(in the rows, 128 means zero)
Rows near named flat spaces through zero
bg-hj: [133 133 135 135 149 147 106  97 123 118 122 128 136 144 118 100 104 111
  77  90 104 148 112 117 182]
qr-pf: [125  89  74 102 151  80 126 156 103 155  92  94 145 133 130 155 151 122
 109 157  88  55  97 143 119]
sz-jt: [142 129 141 130  67 118 141 119  94 158 119  96  74 151 152  98  74 129
  81  99 115 118 116 115  93]
bg-hj: [110 116 122 145 108  93 143 154 121 116 111 107  91  57 147 173 182  98
 181 152 188  99 142 114  41]
qr-pf: [150 105 131 114 156 168 113 126 124 156  98 130 126 119  83 103 127 145
  98 114 110  74 138 101 116]
sz-jt: [107 119 152 108 159 169  73 150 146 108 136  89 161 131 134 105 110 164
 154  76 146 171  92 135 127]
jr-gm: [133 134 115 131 135 101 127  99 134 154 152 135  96 136 120 118  90 144
  99 153 113 130 108 110 144]
ph-bd: [130 129 143 117 125 145 110 115 141 135 142 109 116 142 151 108 102 149
 132 106 144 187 111 124 133]
jr-gm: [120 133 115 100 129 136 116 114 141 118 102  83 154 151 174 123  89 112
 132 134  88 166  87 131 141]
qr-pf: [126 126 157 160 142 181 154 160 137  82 141 216 183 137  69 122 174 155
 136  72 137 108 184 148 167]
ph-bd: [153 141 132  66 130  78 115 120  70 167 142 127 112 119 169 137 116  77
 109 141 121 101 122 111 126]
rl-pg: [110 125 118 117 119  90 183 117  92 134 119 106 133 170 159 131 117 150
 118 114  99 104  90 132 149]
jr-gm: [140 118 109 146  72 108 148 133 120 113 112 133 121 156 177 140 137  79
  98 108 119 178 143 158 144]
bg-hj: [142  95 110 100 134 137 119 131 168 153 118 134 101 105 143 127 105 150
 140 141 129 141 119  93  79]
rl-pg: [ 84 129 134 130  94 102 167 190 100  95 125 112 162 140 143 145 116 156
 164 103 111  62 102 153  80]
sz-jt: [155 146 121 121 111  82 173 109  96 170 150 178  93 126 114 141 129 114
 107 180 115  68 162 112 127]
sz-jt: [114 104 119  77 116 116  79 219 105 129 119  90 174 137 145 128  86 138
 131  99  86  64  87 157  69]
ph-bd: [137 113 148 110 118 134  71 162 107 156 143  80 108 121 139 118 145 142
 139 100 184 151 129 148  91]
jr-gm: [138 132 137 158  93 123 153 114 118 142 146 138  96 157 124 115 129 148
 103 114 144 151 146 141 144]
jr-gm: [129 144 170 155 127 232 151 140 174  68  99 203 176 108  67 101 106 135
 143  89  96  92 178  99 112]
rl-pg: [108 123 104 158 148 115 132 149 150  88 115 158 150  86  98 160 154 100
 141 154 116  85 135 125 117]
ph-bd: [160 112 101 161  71  88 153  90 156 183 156 151  19 131 142 121  95 145
  83 164 149 178 142 104 103]
jr-gm: [ 84 167 176 167 108 115 150 120 115  59 186 143 142 151 165 123 121 135
 150  52 175 215 110 150 182]
jr-gm: [128 149 158 132 119 185 106 109 127 128 116  68 145 171 130  93 117 149
 132 106 133 181 123 155 154]
ph-bd: [160 100 105  84 153 121 110  96 160 164 126 144  91 100 165 134 122 112
 126 150 140 180 125  83 120]
rl-pg: [109 148 132 149 156 143 108 123 147  63 126 153 175 109 122 139 140  77
 133 112 119 156 129 134 175]
rl-pg: [122 141 132 156 128 136  91 130 107  86  67  78 129  52 130 158 193  12
 142 141 159 107 153 124  91]
jr-gm: [147 117 121  99 115 119 145 143 113 184 133 128 111 148 114 120 111 175
 123 155 110  72 133 127  94]
sz-jt: [149 128  98  74 124  79 150 110 106 181 122 117 112 142 165 143 106 116
 121 188  89  97 111 115 120]
qr-pf: [125 121 143 102 136 185  84 134 155 127 102  71 144 128 143 104 103 146
 154 109 130 167 106 125 100]
sz-jt: [105 122 148 154 148 150 165 118 153  66 110 183 127  65 121 137 138 110
 152  81 147 116 136  67 104]
qr-pf: [142 144 129 118 108 120 192 119  70 180 110 118 134 188  90 112 119 170
  96 158  70  18 138 142 140]
ph-bd: [134 120 144 113 170 145 111 129 139 115 130 167 128  66 113 138 157 108
 152 115 163 117 149  87 109]
bg-hj: [113 156 131 142 136 142 185 119 127  92 120 172 186 160 101 133 129 133
 133 137  75  87 140 140 179]
sz-jt: [ 93 113 120 118 167 127 146 118 154  80 117 123 164 121 173 150 154 131
 174  99 143 186  92 120 155]
bg-hj: [125 109 169 140 143 207 162 106 144  79  69 133 132  75 147 132 209 107
 186  60 199 173 170  86 103]
qr-pf: [139 115 132 150  85  58 153 123  93 171 176 154  25 107 134 125 108 145
  87 111 174 107 130  94  83]
jr-gm: [152 111 110 124 126 124 110  86 129 172 101  74  74 121 153 126 147 109
 111 154 154 173 125 115 120]
qr-pf: [110 145 148 156 163 143 165 110 145  78 136 204 142  84  86 134 133 121
 140 113 127  91 145  81 141]
bg-hj: [128 129 130 164  98 128 200 132 135 115 117 184 111 105 105 148 159 131
 148 146 137  79 176 112  92]
ph-bd: [139 123  87 127 129 143 103 112 155 137  95  95 154 174 128 116  96 115
  87 163  58 152 106 155 170]
qr-pf: [113 204 200 196 139 200  36 127 155  75 172 134 131  66  32  93 101 102
 141 132 172 133 166 124 117]
jr-gm: [136 137 127 147 160 145  79 105 135 141 132 107 121 121  83 112 135 121
 102 148 134 135 130 132 159]
jr-gm: [118 144 142 140 124  84 116 112 118 109 179 147  96 109 163 137 124 100
 125 103 175 190 117 119 149]
bg-hj: [129 126 134 163 117 109 172  87 136 150 164 152  65 136 122 120 133 176
 120 126 172 164 135 108 141]
qr-pf: [149 137 117 121 118 127  77 109 127 162 123  73 104 136 139 118 115 100
 106 166 128 165 123 144 131]
qr-pf: [148 118 102 151 100  99 132 109 110 172 128 100  88 168 127 123 140 132
  79 152 127 145 133 158 154]
rl-pg: [112 137 124 147 124 145 173 120 160  96 100 158 135 101 109 134 102 127
 146 150  92  81 130  91  95]
bg-hj: [137 171 136 179  88  80 193  97  80 134 153 173  93 136 103 145 159  94
 100 165 136  86 178 139 159]
sz-jt: [128 173 159 182 152 130 159  76 143 102 178 214 103  88  76 135 162 115
 139 149 177 142 181  98 173]
sz-jt: [149 129 128 130 153 186  71 147 154 117  87 134 154  74  74 129 152  78
 133 158 118  87 171 120  97]
rl-pg: [129 122 109 169 114 105 200  63 152 151 145 155  69 163 126 117 109 181
  97 143 124 164 119 104 166]
ph-bd: [139  97 122  79 139  96 122 155  99 182 136 105 103 111 148 144 160 156
 154 137 168  97 124 122  78]
qr-pf: [148  70  82 126 131 107 134 138  87 208  80  71  94 164  86 111 140 178
  55 136  91  30 107 135 111]
sz-jt: [116 131 129 123 141 117 133 114 136 127 149 124 128 140 142 127 120 153
 140 126 136 160 106 128 149]
bg-hj: [152 142 126  96 128 120 124 118 120 159 141 140 128 140 135 128 118 118
 125 164 113 126 141 131 139]
sz-jt: [117 123 137 133 125 122 161 118 120 110 126 140 125 128 151 133 141 129
 136  93 144 145 124 116 136]
rl-pg: [129 132 137 158 116 144 129 135 151 123 163 154 130 152 109 121 142 164
 136 122 155 174 153 160 154]
rl-pg: [124 139 119 121 180 139 103 111 144  88 121 157 177 114 121 136 133  78
 119 126  99 143 122 121 188]
ph-bd: [125 156 112 173 102  97 200 100 124 106 125 191 121 134 104 141 111  98
  94 163  76  76 148 115 154]
jr-gm: [142 114 109 164 140 139 152  68 155 160 106 124  71 120  93 114 132 152
  98 161 131 130 134  91 133]
sz-jt: [127 106  92 121 141  73 238  98 118 132 119 189 125 137 160 176 193 133
 147 152 128 113 142 112 163]
ph-bd: [161 101 116 102  64 103  93 139 115 196 141  58  66 169 199 118 118 141
 113 128 169 217 120 165  96]
bg-hj: [125 121 138 105 154 178 143 131 149  92  77 143 169  88 135 141 158 101
 175 118 124 113 146  98 103]
rl-pg: [132 127 133 122 143 124  79 152 112 125 158 121 158 149 131 131 166 119
 125 105 157 173 135 179 176]
ph-bd: [125 156 154 134  62 106 174 167  54 134 134 121 141 173 126 126 126 132
 119 114 109  51 150 173 112]
rl-pg: [142 107  88  54 179  74  85 151  73 165 106  96 165 126 146 153 150  77
 102 153  86  58  96 139 146]
bg-hj: [141  91 104  91 132 129  95 113 152 155 109  81 105 137 186 119 106 131
 119 117 130 203  90 116 120]
ph-bd: [138 125 137 111 168 172 106 148 131 118 103 158 171  98  76 124 142 113
 130 126 104  59 153 112 120]
bg-hj: [129 128 118 116 122 138 160 128 141 126 118 140 155 157 139 132 125 144
 142 141  99 132 131 140 142]
qr-pf: [134 121 121 117 118  94  86 159 106 152 144 105 107 110 130 135 123 113
 117 139 142 105 121 138  93]
rl-pg: [121 103 133 119 117 126 136 158 132 145 128 123  99 102 123 126 114 172
 149 116 146  87 119 103  53]
[133 139 123 129 141 158 168 103 146 120 102 153 158 142 108 129 136 132
 137 155  92 110 147 121 155] | rl-pg
[163 148 178  94 138 167 126  85 104 152 116 148  88  79 124 101 111  96
 121 109 149 102 158  52  95] | sz-jt
[148  92 115  93 136 158 112 138 125 173  97  81 139 167 135 112 145 168
 124 120 122 137 122 150 128] | sz-jt
[129  91 107  96 166 106 174 113 105 170 122 125 132 168 133 130 158 191
 121 117 121 104 104 123 163] | rl-pg
[126 135 139 123 129 149 164 106 140 114 121 147 140 140 141 123 122 139
 144 117 120 148 131 114 144] | qr-pf
[112 127 147 176 169 174  53 138 169  86 132 131 124  59  61 113 130 116
 125 104 164 130 132 104 108] | qr-pf
[156 114  83 155  75  97 172 142 115 152  84 154 100 123 105 151 139  85
  83 186  78  38 170 132  89] | sz-jt
[155 152 160 133  93 187  97  94 142 155 132  84 103 166 136  84  99 143
 118 125 146 213 145 144 140] | qr-pf
[102  95 112 135 169  93 109 140 138 103 134 140 113  73 128 145 134 122
 125  96 151 116  91  91 109] | rl-pg
[138  97 114 136 116 128 199 125 131 125  79 181 101  89 118 140 136 117
 116 120 106  50 151  69  74] | sz-jt
[130  83  89 110 102  66 165 150  92 175 118  99 100 164 164 142 137 162
 106 125 118  96 100 144 107] | qr-pf
[145 143 131 120  79  84 158  98  83 171 145 104  80 172 170 117 100 126
  92 133 124 144 119 135 140] | sz-jt
[119 142 109 116 159 148 130 176 125  86  88 151 236 124  90 167 183  83
 164 175  73  45 161 174 147] | rl-pg
[155 113  97 124 134 110 126  86 151 167 118 138  71 104 128 126 102 111
  92 171 113 130 124  81 115] | jr-gm
[116 119 127 139 109  81 197 149 109 139 165 181 106 135 118 143 133 182
 137 124 138  73 134 122 108] | jr-gm
[122 129 118 122  86  41 182 120  87 163 157 127  62 130 170 143 101 139
 118 143 137  97 104 107  91] | qr-pf
[128 154 154 106 150 122  90  92 138 136 172 126  97 105 146 109  75 126
 131 126 150 176 100  88 133] | jr-gm
[144 119 123 101 113  88 105 126 101 178 161 103  89 156 157 114  97 146
  94 121 135 150 102 134 131] | rl-pg
[141 112  84 137  86 125 245 105 158 115  65 187 133 144 156 158 134 106
 130 170  61 101 159 107 120] | bg-hj
[165  94 107  64 134 145 171  79 142 166  84 131 121 162 198 122 122 130
 121 122  99 184 121  94 150] | qr-pf
[131 138 149 160 119 105 149  94 127 137 176 167  65 111 120 120 124 145
 115 113 179 157 141  97 134] | jr-gm
[118 129 104 138 125  71 135 138 114 126 158 148 128 144 131 144 121 124
 105 139 111 116 111 147 155] | jr-gm
[104  99  89 125 116  94  94 174 141 125 118  77 134 132 149 139  98 138
 125 134 104 121  75 152  90] | bg-hj
[133 155 142  95 186 126  78 101 124 148 172 136 140 130 102 105  85 138
 109 141 112 127 101 110 176] | bg-hj
[165 134 136 118  86  72 118  61 102 216 184  88   4 152 184 102  92 144
  85 141 189 224 113 108 132] | jr-gm
[146 126 156 107 108 119 112 152  92 152 147 129 100 106 141 128 145 118
 136 105 175 117 152 124  86] | ph-bd
[105 126 102 113 135 118 135 156 148 119 133 122 178 168 127 133  92 168
 140 149  71 109  91 157 141] | bg-hj
[106 132 144 108 173 103  97 131 118 114 154 116 125  73 144 150 157 115
 174 122 186 139 108 107 113] | jr-gm
[149 117 117 103 115  75 123 150  76 194 143 114  87 123 116 134 132 136
 104 159 133  49 132 129  87] | ph-bd

Rows near named flat spaces through zero (a row that begins with a name and a colon came from that space)
rn-mz: [ 98 147 169  92 109 138 164 157  95 154  79 155 142 110 114  90 150  91
 146 111 136 154 126 109 126]
mt-ld: [ 90 166 148 114 110 137 157 136 122 117 112 107 119 112  88 128 105 115
  83 134 159 136 139  97 153]
rn-mz: [141 148 119 102 154  94 129  67 181 122 126  36  57 115 111 137 106 153
 126 141 153 105 157 120 170]
hg-cq: [102  88 107 139 111 111 163 200 116 129 124 175 167 168 100 114 147 143
  80 130 105 141 158 148  92]
sm-jj: [107 128  93 140 129 125 138 166 120 143 138 160 139 114 153 145 137 125
 132 136 141 153 146 121 102]
ml-sg: [129 127 146  69 179  97 213 168 102 157  52  95  44 138  59 109 107 128
  94 121 142 159 179  93 186]
mt-ld: [ 73 118  87 130 105 123 169 203 106 150 108 195 152 110 128 139 151 102
 135 124 143 180 141  99  95]
mt-ld: [ 98 120 129 117  99 103 168 149 148 128 127 133 145 139 125 134 141 125
 111 133 138 151 132 124 118]
sm-jj: [119 171  78 166 125 151  71 153 118 127 192 155 176  93 201 156 139 136
 124 157 150 121 156 132  74]
sm-jj: [ 98 115 128  94 130 115 219 220  97 158  74 187 115 152  66 114 128 109
 107 118 117 181 146  97 119]
ml-sg: [144 141  87 176 134 184  32 149  80 106 154 187 176 103 167 155 138 112
 144 118 115 110 103 119 106]
mt-ld: [128 124 168 176  99 154 202  80 110 151 186  80  67 147 115  80  88 169
  82 176 154 100 149 182 101]
mt-ld: [125 134 126 128 148 127  74 101 135 139 130 153 207  82 187 137 119 110
 201 125 121 144 107 127 117]
fs-rh: [ 75 202 157 112 118 145 121 102 173 135 124 121 121  83 121 133 107 104
 142 115 154 133 110 113 141]
ml-sg: [132 132 147 154 160 156 122 162 132 145 142 194 120 146 152 155 114 119
 130  99 103 150  87 151 128]
hg-cq: [ 83 169 103 125 179 133  80 173 161 135 111 194 171  86 149 185 103 100
 151  94 122 169 111 104 144]
ml-sg: [144 150 150  53 140  82 156 108 135 129  86  51 119 122  96  97 127 135
 122 147 143 122 178  99 157]
rn-mz: [152 126  98 141 127 145  62 111 103 126 141 152 169  87 201 151 155 103
 201 126 134 134 100 108 112]
fs-rh: [169  99 148 136 110 148 183 149  73 126 137 158 119 168 117 136 112 115
 119 145 117 152  89 105 122]
fs-rh: [127  72  87 179  66 143 104 122  78  76 144  97 134 142 110 121 165 142
  69 142 146  88 142 130 127]
ml-sg: [134 152 167 120 141 116  93 107 196 139 159 147 173 137 188 137 138 132
 163 112 100 127  96 174 109]
rn-mz: [109 190  96 128 155 133 113 118 138 124 145  85  95  78 133 163  88 134
 105 153 178 127 167  92 151]
hg-cq: [113 144 187  98 105 133 168 153 100 137  98 116 134 152  81  58 148 133
  78 126 121 109 163 149 120]
mt-ld: [153 172 132 140 166 174  91 125 100 152 142 154 116 107 135 108 104 130
 157 130 112 106 131 138 104]
ml-sg: [151 175 156  94 135 138 137 139 119 119 118 102  88 142 100 125 126 125
  93 129 133 114 138 105 150]
mt-ld: [150 107 111 163 150 153 121 140  92 149 146 166 128 133 138 114 115 141
 145 136 107 122 132 152  95]
hg-cq: [124 161  85 134 158 123  72 123 181 105 141 113  86 110 148 197 127 128
 123 107 144 124 119 108 165]
hg-cq: [141  54 142 140 149 114 200 184  90 155 112 188 142 175 126 128 115 129
 119 125  99 180 116 144 123]
fs-rh: [105  60  61 136 126  90 147 169 133 136 105 168 146 134 118 139 152 130
 151 120 114 157 143 124 106]
ml-sg: [127 115 118 115 118 103 138 114 153 132 132 134 162 126 133 130 123 127
 164 140 118 141 119 123 107]
sm-jj: [141 159 133 118 107 173 137 124  50 164 109 134  90  82 142  80 159  97
 185 136 157 124 137 100 100]
fs-rh: [ 89 205 191  84 129 120 180 162 176 162 127 128 102 137 128 110 137 128
  92 118 140 142 151 149 121]
fs-rh: [141 139 172 106 122 139 166 143 108 149 112 130 101 157  94  74 141 133
 114 125 110 112 141 148 112]
sm-jj: [149 135 135  96 122 142 100 152  73 109  79 115 121 128 101 104 171 109
 113 109 127 107 143  97 153]
hg-cq: [137  78 172 103 169 108 150 160 138 125  78 205 201 167 100 159  81  97
 153  89  64 190  53 113 168]
sm-jj: [126  77  90 151 121 125 108 114 130 134 119 155 137 123 126 115 146 128
 180 114 105 121 114 144 104]
hg-cq: [ 82 110 116 163  91 140 134 136 149 113 129 127  85 149  83 113 153 142
  77 104 129  99 133 162 127]
ml-sg: [120 149 150 110 180 128  99 145 126 147  95 135 133 104 149 126 129 120
 134  99 128 139 143 136 161]
fs-rh: [115 130 102 142 143 122  67  99 140 125 128  90 133  96 145 106 148 150
 131 124 138  88 172 159 129]
fs-rh: [149 110 152 107 117  97 176  92 164 132 136  95 105 157 119 123 117 139
 140 142 122 133 113 135 131]
hg-cq: [111 163 111  94 145 104 110 186 147 111 109 121 142 137 109 140 150 137
  69 120 128 122 178 115 139]
rn-mz: [ 86 163 184 103 101 113 154 144 139 154 132 115 193 134 126  43 153 152
  89 146 125 105 194 188  75]
ml-sg: [134  90 100 127 154 109 174 150 129 148 115 163 108 138 117 156 101 123
 157 129 117 172 113 107 130]
fs-rh: [ 89  49  75  96  99  48 207 217 167 136  84 164 132 193  69 110 193 148
 100 113  94 155 176 142  89]
ml-sg: [120 136 119 135 105 140 158 119 130 114 137 128  99 124 109 163 101 110
 125 137 149 148  94  87 142]
rn-mz: [167  91 110 162 152 154  98 147  87 128 135 179 125 134 173 167 135 111
 157 109 113 149  84 121 137]
sm-jj: [140 133 134 146 103 183  90 154  61 130 121 182 150 122 138  97 170 102
 150 110 112 111 107 129  95]
rn-mz: [126 141 129 169 144 171 169 182 104 108 152 152  83 189  22 127  55 164
   7 143 100 101 145 141 127]
rn-mz: [ 99 153 185  99 101 157 175 158  79 163  81 156 119 116 103  68 155  94
 137 109 135 143 128 122 118]
sm-jj: [176 139 155 128  90 156  99  76 105 121 144  81  89 141 132  71 177 139
 139 133 125  61 129 156 107]
mt-ld: [129 155 132 108 157 116 149 160 145 102 128 113 141 170  36 124  63 163
  38 151  99 107 169 122 137]
ml-sg: [ 89  99  88 149 120 135 167 156 106 138 103 157  93 112  93 140 118 113
 130 120 145 158 127 101 135]
sm-jj: [144  85 107 191 133 159  41  43 118 127 149 128 138  80 196 135 135 120
 215 110 130 106  77 157 134]
sm-jj: [150  81 131 171  96 144  31  97 147  79 150 144 177 160 163 137 183 129
 134  88  87  83  69 176 129]
ml-sg: [132 115 160 137 120 143 168 153 106 138 132 160 136 164 103 105 115 132
 103 131 105 132 118 148 109]
fs-rh: [161 146 111 112 116 132 115  82 112  89 132  70 126 121  73 126  86 135
 117 167 134  93 136  80 141]
mt-ld: [159 152 117 132 164 159 138 164  71 140 124 126  62 134 101 118 114 140
  91 138 133 113 166 116 133]
rn-mz: [126 100 184 147 126 172 187 236  45 152 104 222 131 191 102  94 149 115
  62  98  92 154 117 159 114]
hg-cq: [158 119 143 105 138 116 155 158 108 150 135 178 203 149 141 112 112 127
 158 153  90 154 125 128  79]
hg-cq: [133 128 174  85 124 121 131  94 103 129  79 100 169 111  95  76 118 112
 154 129 120 121 130 113 147]
sm-jj: [118 107 112 152 135 112  97  79 183 117 153 124 157 117 150 156 102 137
 160 127 119 128  99 146 131]
mt-ld: [112  83 118 154 132 142 124 180  96  90 106 190 196 164  55 143  85 123
  73 114  83 139 103 115 142]
hg-cq: [173 122 124  68 169  73  90 131 189  70  93  93 137 172  95 192 120 129
 101 103  94 128 107  86 203]
mt-ld: [133 168 151 120 115 168 169 198  78 155 127 176  84 142 135 120 159 105
 108 121 137 147 127 114 105]
rn-mz: [137 127 105 158 118 154  88 114 109 127 153 151 144 104 170 140 138 117
 166 131 133 124 106 126 106]
fs-rh: [153 154 124 103 164 117 146 147 111 151 129 111 116 128 123 106 112 150
 117 156 128 122 184 127 112]
rn-mz: [ 87 100  95 158 134 116 144 155 154 114 139 177 173 129 119 189  79 121
 114 128 124 176  98 110 136]
hg-cq: [ 62 188 191 116  81 166 127 150 140 138 116 183 201 128  71  52 133 112
 114 109  95 102 121 163  73]
rn-mz: [144  98 104 109 114  69  95  63 195 114 139  70 145 120 181 143 168 140
 182 132 135 118 126 138 131]
sm-jj: [ 94 176 135 108 108 127 173 142 143 154 140 150 138  97 153 147 116 101
 155 146 159 174 118  94 105]
mt-ld: [122 113  91 124 125 110 115 134 159 129 120 140 115 132 122 132 156 131
 154 112 114 123 130 132 113]
fs-rh: [143 156 128 127 159 112 139 111 139 147 165  86 114 110 179 143 104 152
 121 165 159 135 167 136 127]
[ 90 141 104 129 155  98 157 157 170 135 145 144 156 117 139 179  80 135
 108 145 142 175 142 114 131] | sm-jj
[115 169 177 119 122 188 217 206  60 180 114 231 136 152  51  64  84 108
 121 139  89 151 121 123  61] | sm-jj
[150 139 129 113 131 149 120 188 111 114 104 170  94 169  92 138 159 113
 100  93  98 121 110 112 136] | mt-ld
[ 93 188 120 151  94 159  48 111 158  72 166 132 181  83 180 212 123  90
 114 118 167 136  70  84 158] | hg-cq
[136 193 154  87 101 123 167 107 143 139 148  78  96 123 123 105 130 133
 123 164 156 114 154 112 106] | sm-jj
[103 161 153 124  95 173 162 146  77 146 105 142 101 118  70  67 132 113
 114 128 135 111 143 121 105] | fs-rh
[ 99 194 135 114 134 146 129 119 121 151 124 100 106  84 109  88 114 133
 122 144 156 106 178 126 115] | fs-rh
[150 110 117 133 117 108 145  66 141 102 149  55  91 121 141 170 100 134
 124 157 168 134 113  97 171] | ml-sg
[110 111 125 129 108 123 182 115 152 162 130 166 125 133  98 100 109 126
 184 135 106 143 107 139  79] | sm-jj
[195 105 176 120 150 135 160 110 109 144 136 142 114 165 144 129 103 124
 161 133  98 144  80 133 134] | fs-rh
[113 137 130 141 145 156 136 146  95 147 113 166 117  97 141 147 109  99
 150 115 143 163 105 104 144] | rn-mz
[151 104 110 161 140 120 183  88 110 160 181 108 105 101 199 165  79 136
 168 183 174 174 122 115 119] | fs-rh
[161 110 150 138 123 142 164 144 101 127 147 151 132 173 109 120 106 136
 106 145 102 130 111 136 110] | ml-sg
[101 151 119 116  77 116 107 110 166 119 138  97 137 125 121  87 183 142
 124 130 133  83 160 154  88] | ml-sg
[134  32  42 138 119  99 105 154 107 107  72 133  70 130 135 166 213 109
 156  80 137 144 120  97 168] | mt-ld
[162  69 151 102 140  56 138  98 177 142 122  62  89 160 210 128 206 153
 143 109 137 132 145 181 158] | rn-mz
[125 157 138 129 116 156 117 164 124 131 136 177 142 145 115 115 143 121
 122 116 102 117 117 138  92] | ml-sg
[ 88 125 147 158 103 149 142 158 139 117 133 157 112 154 109 138 137 124
  74 100 127 131 105 150 137] | hg-cq
[137 164 164  95 110 131 110  68 106 101  99   9  71  97 117 102 151 124
  92 131 186  87 160 103 197] | hg-cq
[100 114 137 144 113 151 140 167 103 131 120 207 199 135 102 120 106 107
 132 121  97 152  96 126  99] | rn-mz
[102 129 105 122 119  84 153 123 180 125 150  92 124 125 148 155 129 146
 108 148 157 143 156 129 128] | fs-rh
[106  99 169 157 132 138 206 168 139 158 143 201 128 181 102 125  88 134
 104 119  92 165  92 170 105] | sm-jj
[136 134 132 125 135 111 105  86 153 139 144  89 128 110 171 116 142 144
 153 137 140 111 147 155 122] | rn-mz
[129 160 130 151 102 151 121 130 143 124 179 142 124 138 154 141 135 133
 116 140 132 116 113 142  94] | hg-cq
[137 167 156  84 150 116 150 181 142 146 116 144 130 166  97  95 138 145
  94 126  95 117 167 148 103] | hg-cq
[ 70 138  67 126 118 115 145 125 145 126  98  91  67  89  65 125 122 133
 114 130 166 120 176  97 143] | mt-ld
[123 122 147 100 160 102 115  90 150 152  99 127 171  89 158 123 112 111
 204 118 123 155 113 125 144] | rn-mz
[139 138 123 115 114 141 142 106 105 150 117 121 103 110 105  83 133 124
 173 141 128 111 140 119  98] | sm-jj
[ 82 167 111 143 120 140 182 140 127 174 155 140 112  96 118  96  98 142
 131 166 154 136 176 139  69] | mt-ld
